Below is a small trained network, with its code and all its weights. Each question gives an input and a class and asks what happens when units are switched off, that is, made to give their printed mean instead of their output.

import numpy as np


def w(rows, s, z=0):
    codes = np.array(rows[::2]) - 128.0
    scale = np.full(codes.shape[1], s)
    scale[-1] = z or s
    return codes * scale


def f(y):
    return np.maximum(y, 0)


def log_softmax(a):
    a = a - a.max(-1, keepdims=True)
    return a - np.log(np.exp(a).sum(-1, keepdims=True))


def net(x, mask):
    res = np.array(x, float).reshape(1, 5) / 4 @ E
    y = f(res @ A[0][:, :-1].T + A[0][:, -1])
    res = res + np.where(mask, y, B[0][:, -1]) @ B[0][:, :-1]
    return log_softmax(res[-1] @ U[:, :-1].T + U[:, -1])


A, B = {}, {}
E = w([
[192,201,7,207],'x0',
[94,51,58,162],'x1',
[254,26,13,29],'x2',
[120,111,112,137],'x3',
[139,147,138,124],'x4',
],0.0065)
A[0] = w([
[3,150,133,165,14],'n0',
[116,32,191,139,125],'n1',
[173,69,93,89,254],'n2',
[169,77,109,106,42],'n3',
[152,130,82,163,182],'n4',
[183,82,104,122,27],'n5',
],0.012,0.0051)
B[0] = w([
[139,235,53,95,186],'n0',
[249,124,145,202,183],'n1',
[82,174,80,202,248],'n2',
[142,162,69,94,174],'n3',
[171,52,230,176,181],'n4',
[132,181,106,66,172],'n5',
],0.011)
U = w([
[128,133,149,129,241],'0',
[119,123,145,116,254],'1',
[103,221,42,34,7],'2',
[125,120,160,138,195],'3',
[254,108,215,197,21],'4',
[25,34,163,52,23],'5',
],0.0081,0.0072)

Each question gives the input, the list of numbers given to net, and the class t.
The units are the neurons (one row each of A and B). Each row of codes is followed by its name. A weight is (code - 128) times the scale printed after its matrix; where a second scale follows, it is the last column's (A, B and U).
mask holds one flag per neuron, in row order. A switched-off neuron (its flag False) gives its mean, the last column of its row in B, instead of its output. The means were averaged over made-up inputs and are rounded, as every weight is.
A unit's drop is (log p(t) with every unit on - log p(t) with that unit switched off) / (log p(t) with every unit on - log p(t) with every unit switched off).
The circuit of an input: a set's keep is (log p(t) with only the set's units on - log p(t) with every unit switched off) / (log p(t) with every unit on - log p(t) with every unit switched off). Starting from all 6 units, units are removed one at a time, each time the one whose removal leaves the highest keep (on an exact tie, the one counted first), for as long as the keep stays at least 0.8.
units of the circuit, in order: the units of the circuit, biggest drop first
unit that matters most: the unit with the biggest drop
top k neurons: the k neurons with the biggest drops, biggest first
drop when u is switched off: that unit's drop, to one decimal
input [6,-1,-1,5,3], class 4: units of the circuit, in order => [n4]
input [-4,3,-5,-1,4], class 2: top 2 neurons => [n0, n4]
input [-4,0,8,-5,4], class 2: units of the circuit, in order => [n3, n5]
input [-4,1,-7,2,-5], class 2: top 2 neurons => [n0, n4]
input [-7,0,5,-5,5], class 4: top 2 neurons => [n1, n0]
input [1,-3,-8,-6,-2], class 2: top 3 neurons => [n0, n4, n1]
input [3,-5,-8,-7,1], class 2: top 2 neurons => [n0, n4]
input [-8,-6,4,1,0], class 4: top 3 neurons => [n1, n0, n5]
input [-6,-4,-3,0,-2], class 4: top 2 neurons => [n1, n2]
input [-8,2,8,-3,2], class 2: top 2 neurons => [n3, n4]
input [-8,5,-7,-3,5], class 4: top 2 neurons => [n1, n2]
input [7,-2,1,0,2], class 4: top 2 neurons => [n4, n0]
input [8,4,-2,1,4], class 4: drop when n1 is switched off => -0.2
input [0,-3,8,5,-3], class 2: drop when n4 is switched off => -0.1
input [5,2,0,2,4], class 4: unit that matters most => n4
input [-7,4,0,4,3], class 4: drop when n2 is switched off => 0.0
